Below is a small trained network, with its code and all its weights. Each question gives an input and a target symbol and asks what happens when units are switched off, that is, made to give their printed mean instead of their output.

import numpy as np


def w(rows, s, z=0):
    codes = np.array(rows[::2]) - 128.0
    scale = np.full(codes.shape[1], s)
    scale[-1] = z or s
    return codes * scale


def f(y):
    return np.maximum(y, 0)


def softmax(a):
    e = np.exp(a - a.max(-1, keepdims=True))
    return e / e.sum(-1, keepdims=True)


def log_softmax(a):
    a = a - a.max(-1, keepdims=True)
    return a - np.log(np.exp(a).sum(-1, keepdims=True))


def net(x, mask):
    ids = ['ΓΘΣαβητ'.index(c) for c in x.split()]
    T = len(ids)
    res = E[ids] + P[:T]
    u = 0
    for l in range(2):
        q, k, v = (res @ M[l].T for M in (Q, K, V))
        z = softmax(np.where(np.tri(T) > 0, q @ k.T / 3**0.5, -1e9)) @ v
        res = res + np.where(mask[u], z, O[l][:, -1]) @ O[l][:, :-1]
        u += 1
        y = f(res @ A[l][:, :-1].T + A[l][:, -1])
        res = res + np.where(mask[u : u + 4], y, B[l][:, -1]) @ B[l][:, :-1]
        u += 4
    return log_softmax(res[-1] @ U[:, :-1].T + U[:, -1])


Q, K, V, O, A, B = {}, {}, {}, {}, {}, {}
E = w([
[194,123,43,141,62,57,169,98,138,94],'Γ',
[54,107,61,138,42,145,190,155,171,105],'Θ',
[152,144,178,142,165,152,13,223,141,96],'Σ',
[199,24,204,48,132,151,141,107,143,101],'α',
[111,189,223,154,155,182,211,163,105,69],'β',
[206,160,110,173,120,77,95,90,119,199],'η',
[44,148,151,159,101,162,123,122,128,246],'τ',
],0.014)
P = w([
[119,125,130,152,171,79,147,52,254,118],'0',
[104,93,152,161,158,76,139,73,183,130],'1',
[118,103,140,160,146,98,141,102,174,130],'2',
[119,117,136,148,131,108,135,116,164,129],'3',
[124,123,131,134,118,117,135,131,152,133],'4',
[134,129,129,125,111,133,134,138,138,142],'5',
[137,127,123,125,105,150,130,139,123,137],'6',
[140,135,118,114,97,149,125,143,106,141],'7',
[153,136,114,111,87,157,119,146,95,135],'8',
[150,132,117,110,78,156,120,144,79,133],'9',
[159,136,113,111,72,165,119,149,60,134],'10',
[163,132,105,103,66,170,113,161,44,137],'11',
[158,134,101,93,60,167,116,161,31,140],'12',
],0.011)
Q[0] = w([
[253,70,167,58,104,84,156,101,136,98],'0.h0',
[67,35,148,79,68,184,171,222,169,43],'0.h0',
[135,171,2,147,146,68,118,124,103,43],'0.h0',
],0.0058)
K[0] = w([
[167,157,102,140,93,120,107,156,1,100],'0.h0',
[80,98,117,103,63,152,148,157,97,116],'0.h0',
[162,134,105,115,129,84,154,115,232,71],'0.h0',
],0.0097)
V[0] = w([
[143,250,127,224,137,116,164,170,134,42],'0.h0',
[131,253,42,150,40,150,128,149,73,210],'0.h0',
[67,152,208,150,196,156,175,81,110,197],'0.h0',
],0.0067)
O[0] = w([
[119,34,104,169,202,230,137,74,75,199,50],'0.h0',
[120,3,131,207,62,180,73,215,35,90,7],'0.h0',
[154,100,49,122,235,62,190,197,124,95,115],'0.h0',
],0.0066,0.0015)
A[0] = w([
[63,170,121,150,155,198,102,24,116,254,164],'0.n0',
[137,108,178,144,148,78,71,149,150,185,190],'0.n1',
[138,62,114,162,49,182,99,134,54,162,253],'0.n2',
[86,63,207,231,193,119,115,120,202,3,186],'0.n3',
],0.0052,0.0028)
B[0] = w([
[112,117,116,193,183,63,154,187,254,143,170],'0.n0',
[131,149,123,124,126,125,98,101,127,160,176],'0.n1',
[120,101,130,122,45,183,100,188,30,156,254],'0.n2',
[123,124,162,176,198,63,143,111,203,142,176],'0.n3',
],0.0083,0.0061)
Q[1] = w([
[220,64,45,151,66,65,120,26,114,153],'1.h0',
[169,128,179,174,182,101,2,149,121,194],'1.h0',
[36,118,103,223,102,114,153,139,153,210],'1.h0',
],0.011)
K[1] = w([
[218,93,27,110,85,90,117,53,123,145],'1.h0',
[201,178,187,145,168,88,22,149,126,245],'1.h0',
[37,174,50,174,105,108,151,146,146,188],'1.h0',
],0.011)
V[1] = w([
[147,217,165,20,20,156,87,65,108,163],'1.h0',
[99,168,89,135,231,35,161,31,252,128],'1.h0',
[102,156,123,109,177,20,105,46,235,86],'1.h0',
],0.0036)
O[1] = w([
[53,38,102,253,216,118,158,170,145,112,125],'1.h0',
[146,72,122,132,17,196,76,193,23,124,254],'1.h0',
[83,103,116,150,86,201,123,183,32,128,230],'1.h0',
],0.0043,0.0026)
A[1] = w([
[131,118,115,119,87,176,61,159,88,131,2],'1.n0',
[116,183,120,167,167,35,175,64,228,128,231],'1.n1',
[145,166,191,113,254,66,145,88,246,112,225],'1.n2',
[126,104,110,134,180,46,163,77,242,153,216],'1.n3',
],0.0081,0.0041)
B[1] = w([
[133,143,136,114,182,89,175,71,176,100,252],'1.n0',
[138,8,129,203,224,181,156,168,118,46,228],'1.n1',
[71,165,56,81,109,154,107,73,57,190,244],'1.n2',
[179,214,168,106,130,2,175,140,216,79,226],'1.n3',
],0.0099,0.0037)
U = w([
[153,97,118,171,175,76,155,193,167,63,169],'Γ',
[96,124,43,138,53,154,63,134,91,198,255],'Θ',
[111,81,70,135,231,171,164,108,82,130,137],'Σ',
[127,118,174,135,127,145,115,117,133,125,46],'α',
[136,114,160,125,132,140,121,140,130,118,40],'β',
[138,254,161,64,105,62,167,90,164,122,79],'η',
[128,119,195,141,122,160,113,116,144,122,50],'τ',
],0.0095,0.0053)

Each question gives the input, a string of symbols that net reads in full, and the target symbol t.
The units are the heads (3 rows each of Q, K, V and O) and the neurons (one row each of A and B). Each row of codes is followed by its name. A weight is (code - 128) times the scale printed after its matrix; where a second scale follows, it is the last column's (O, A, B and U).
mask holds one flag per unit, layer by layer, with each layer's heads first. A switched-off unit (its flag False) gives its mean, the last column of its rows in O or B, instead of its output. The means were averaged over made-up inputs and are rounded, as every weight is.
A unit's drop is (log p(t) with every unit on - log p(t) with that unit switched off) / (log p(t) with every unit on - log p(t) with every unit switched off).
The circuit of an input: a set's keep is (log p(t) with only the set's units on - log p(t) with every unit switched off) / (log p(t) with every unit on - log p(t) with every unit switched off). Starting from all 10 units, units are removed one at a time, each time the one whose removal leaves the highest keep (on an exact tie, the one counted first), for as long as the keep stays at least 0.8.
circuit, biggest first: the units of the circuit, biggest drop first
k most important neurons: the k neurons with the biggest drops, biggest first
top k neurons in layer l: the k neurons of layer l with the biggest drops, biggest first
drop of u: that unit's drop, to one decimal
input η α Γ β τ η Θ Σ, target Θ: circuit, biggest first -> 1.h0, 1.n2, 1.n3, 1.n0
input β τ Θ Σ Σ Γ α η, target Γ: 3 most important neurons -> 1.n1, 1.n3, 0.n0
input β τ η Θ Θ Σ, target Θ: circuit, biggest first -> 1.n2, 1.h0, 1.n0
input Θ α η Σ α α Σ, target η: circuit, biggest first -> 0.h0
input τ Σ α β α α Γ τ τ β Σ, target η: circuit, biggest first -> 1.n0, 1.n1
input Σ α α η Σ α α τ Γ, target Γ: top 2 neurons in layer 1 -> 1.n1, 1.n2
input η Σ η, target Θ: 2 most important neurons -> 1.n3, 1.n1
input α Γ Σ Γ τ Γ α β β β, target Σ: 3 most important neurons -> 1.n3, 1.n2, 0.n0
input α τ η α β α, target Σ: 2 most important neurons -> 1.n3, 0.n0
input Γ α Θ α τ, target Γ: circuit, biggest first -> 1.n1, 0.n0
input Σ Γ Σ Γ η β, target Σ: 2 most important neurons -> 1.n2, 1.n1
input β α Σ η η Γ Γ τ β Γ τ α Θ, target Γ: circuit, biggest first -> 1.h0, 1.n1
input Θ Γ Γ τ α, target η: 2 most important neurons -> 1.n3, 1.n2
input τ Σ β α α, target η: top 2 neurons in layer 1 -> 1.n3, 1.n1
input Γ Γ α Γ, target Θ: most important neuron -> 1.n3
input α Σ Σ Σ τ, target Γ: top 3 neurons in layer 1 -> 1.n1, 1.n3, 1.n2
input Γ Γ Σ α Γ Γ τ α β Γ η, target Γ: drop of 1.n1 -> 0.3
input α α Θ η η β Γ, target Γ: drop of 1.n1 -> 0.4
input β η η, target Θ: drop of 1.h0 -> 7.1
input η Γ β α β α, target Σ: most important neuron -> 1.n2
